Here is a tiny trained network, its code and every weight. The questions are about switching its units off for an input and a class, where a switched-off unit gives its printed mean instead of its output.

import numpy as np


def w(rows, s, z=0):
    codes = np.array(rows[::2]) - 128.0
    scale = np.full(codes.shape[1], s)
    scale[-1] = z or s
    return codes * scale


def norm(h):
    return h / np.sqrt((h * h).mean(-1, keepdims=True) + 1e-5)


def f(y):
    return np.maximum(y, 0)


def log_softmax(a):
    a = a - a.max(-1, keepdims=True)
    return a - np.log(np.exp(a).sum(-1, keepdims=True))


def net(x, mask):
    res = np.array(x, float).reshape(1, 7) / 4 @ E
    u = 0
    for l in range(4):
        y = f(norm(res) @ A[l][:, :-1].T + A[l][:, -1])
        res = res + np.where(mask[u : u + 5], y, B[l][:, -1]) @ B[l][:, :-1]
        u += 5
    return log_softmax(norm(res)[-1] @ U[:, :-1].T + U[:, -1])


A, B = {}, {}
E = w([
[34,188,192,254,184,187,140,102,157,176,225],'x0',
[159,173,192,189,113,137,131,227,21,187,33],'x1',
[131,115,129,131,135,129,120,124,128,136,124],'x2',
[141,140,121,123,136,134,134,133,134,127,128],'x3',
[203,73,239,127,118,151,207,153,150,82,141],'x4',
[135,118,132,134,137,128,121,126,131,138,122],'x5',
[105,136,155,38,237,66,199,70,69,196,107],'x6',
],0.0045)
A[0] = w([
[33,221,51,143,61,185,14,67,54,136,103,119],'0.n0',
[131,130,99,136,182,159,215,95,118,186,203,237],'0.n1',
[112,172,156,154,19,251,21,126,168,72,128,2],'0.n2',
[183,24,178,166,88,144,195,189,142,91,222,71],'0.n3',
[154,53,62,74,98,113,29,79,204,34,245,115],'0.n4',
],0.003,0.0039)
B[0] = w([
[147,124,176,130,163,97,101,171,89,91,187,218],'0.n0',
[56,120,134,95,135,63,142,148,179,104,84,253],'0.n1',
[200,82,89,185,66,1,175,111,125,189,134,170],'0.n2',
[182,127,160,104,184,152,105,123,89,40,128,185],'0.n3',
[39,80,88,118,167,200,146,179,184,108,86,241],'0.n4',
],0.0063,0.004)
A[1] = w([
[70,163,18,81,104,122,62,202,96,167,77,92],'1.n0',
[190,92,74,237,2,214,30,147,199,62,103,80],'1.n1',
[84,193,38,127,125,107,41,115,105,174,183,4],'1.n2',
[96,215,7,148,132,157,22,103,76,190,175,30],'1.n3',
[106,168,125,192,99,154,114,222,95,174,85,72],'1.n4',
],0.0045,0.0032)
B[1] = w([
[174,155,246,101,194,102,103,115,123,90,85,213],'1.n0',
[149,133,47,171,98,2,213,141,69,228,224,253],'1.n1',
[201,69,227,156,195,107,138,126,76,13,139,166],'1.n2',
[202,99,231,171,248,103,88,146,83,6,164,173],'1.n3',
[85,82,42,74,143,229,123,160,134,145,138,189],'1.n4',
],0.0051,0.0048)
A[2] = w([
[105,185,160,224,155,172,111,90,96,136,204,4],'2.n0',
[201,85,60,86,66,105,118,152,74,61,96,46],'2.n1',
[79,214,175,243,189,192,155,67,154,176,247,30],'2.n2',
[153,179,141,161,86,183,97,181,54,179,84,32],'2.n3',
[201,75,253,147,81,184,232,107,135,77,160,12],'2.n4',
],0.0049,0.0032)
B[2] = w([
[174,166,157,59,57,102,101,108,126,117,83,185],'2.n0',
[122,185,197,154,98,116,73,101,157,163,78,249],'2.n1',
[200,109,128,55,50,144,74,112,178,165,41,255],'2.n2',
[52,80,81,179,116,161,169,139,134,77,141,185],'2.n3',
[131,195,168,178,254,96,5,148,39,70,165,227],'2.n4',
],0.0073,0.003)
A[3] = w([
[127,127,125,111,132,126,147,196,24,130,54,100],'3.n0',
[101,137,131,107,150,79,237,78,80,212,136,1],'3.n1',
[191,133,142,69,56,110,85,102,171,172,43,66],'3.n2',
[114,137,131,164,134,255,176,178,26,170,64,94],'3.n3',
[136,155,146,72,219,81,193,75,79,181,97,80],'3.n4',
],0.0063,0.003)
B[3] = w([
[57,108,85,74,153,165,156,83,206,105,177,236],'3.n0',
[185,139,64,229,32,53,119,190,158,208,196,166],'3.n1',
[123,186,194,126,85,254,132,80,92,190,98,222],'3.n2',
[59,55,44,62,185,108,181,32,237,65,160,190],'3.n3',
[178,131,81,245,61,121,136,210,74,142,183,252],'3.n4',
],0.0071,0.0049)
U = w([
[216,128,15,245,11,19,180,223,83,243,230,195],'0',
[6,44,13,29,183,202,203,40,218,64,182,2],'1',
[195,154,237,137,254,68,29,171,8,16,144,217],'2',
[194,182,213,44,24,227,80,33,117,223,28,58],'3',
],0.0092,0.0013)

Each question gives the input, the list of numbers given to net, and the class t.
The units are the neurons (one row each of A and B). Each row of codes is followed by its name. A weight is (code - 128) times the scale printed after its matrix; where a second scale follows, it is the last column's (A, B and U).
mask holds one flag per neuron, layer by layer. A switched-off neuron (its flag False) gives its mean, the last column of its row in B, instead of its output. The means were averaged over made-up inputs and are rounded, as every weight is.
A unit's drop is (log p(t) with every unit on - log p(t) with that unit switched off) / (log p(t) with every unit on - log p(t) with every unit switched off).
The circuit of an input: a set's keep is (log p(t) with only the set's units on - log p(t) with every unit switched off) / (log p(t) with every unit on - log p(t) with every unit switched off). Starting from the 12 units with the biggest drops (on a tie, the unit counted first), units are removed one at a time, each time the one whose removal leaves the highest keep (on an exact tie, the one counted first), for as long as the keep stays at least 0.8.
circuit, biggest first: the units of the circuit, biggest drop first
unit that matters most: the unit with the biggest drop
top k neurons: the k neurons with the biggest drops, biggest first
top k neurons in layer l: the k neurons of layer l with the biggest drops, biggest first
drop of u: that unit's drop, to one decimal
input [6,0,-2,6,3,5,0], class 3: unit that matters most => 2.n2
input [-3,8,3,7,8,1,6], class 1: top 3 neurons => 3.n3, 3.n0, 1.n1
input [-2,-3,-7,-8,7,7,-5], class 2: top 3 neurons => 0.n3, 2.n4, 3.n4
input [6,5,2,0,-1,7,-1], class 3: top 2 neurons => 2.n2, 2.n0
input [-6,7,-3,4,3,-4,-5], class 1: circuit, biggest first => 3.n3, 3.n0
input [8,7,3,-8,-5,-4,8], class 0: top 2 neurons => 3.n4, 3.n1
input [5,1,-3,0,-4,-6,1], class 3: top 3 neurons => 2.n2, 2.n0, 2.n4
input [-7,2,3,6,5,-1,-6], class 3: top 3 neurons => 2.n1, 3.n2, 3.n4
input [4,-6,-3,0,-8,8,-4], class 2: circuit, biggest first => 1.n3, 1.n2
input [1,-1,-4,6,-6,6,4], class 2: top 2 neurons => 1.n1, 1.n3
input [8,2,-2,-1,7,5,4], class 3: top 2 neurons => 2.n2, 2.n0
input [1,-4,0,-5,-5,5,3], class 2: top 2 neurons => 1.n1, 3.n0
input [4,5,1,8,5,-1,5], class 0: top 3 neurons => 3.n4, 0.n1, 0.n4
input [5,-7,1,-6,-6,6,-8], class 0: circuit, biggest first => 1.n1
input [3,7,-5,2,2,-5,-5], class 1: top 2 neurons => 3.n3, 1.n4
input [5,-7,1,-1,-4,-1,-8], class 0: top 4 neurons => 1.n1, 0.n2, 3.n0, 3.n3
input [-1,-5,7,3,-8,5,-7], class 2: top 2 neurons => 1.n3, 1.n0
input [-2,3,-1,0,-3,-3,2], class 1: top 4 neurons => 3.n0, 1.n1, 2.n4, 1.n4
input [-8,-7,-8,-5,2,-2,-5], class 3: top 3 neurons in layer 2 => 2.n1, 2.n3, 2.n4
input [-7,1,2,7,-1,-8,8], class 0: circuit, biggest first => 3.n4
input [4,1,6,4,-8,3,-6], class 2: top 2 neurons in layer 1 => 1.n3, 1.n2
input [-8,-5,-5,-5,-5,3,-5], class 3: drop of 1.n0 => 0.1
input [-6,-2,-1,-5,8,-8,-3], class 2: drop of 2.n4 => 4.7
input [2,8,-2,5,5,0,-6], class 1: drop of 3.n3 => 0.5
input [-3,-4,-1,0,-6,4,6], class 0: drop of 2.n4 => 0.2
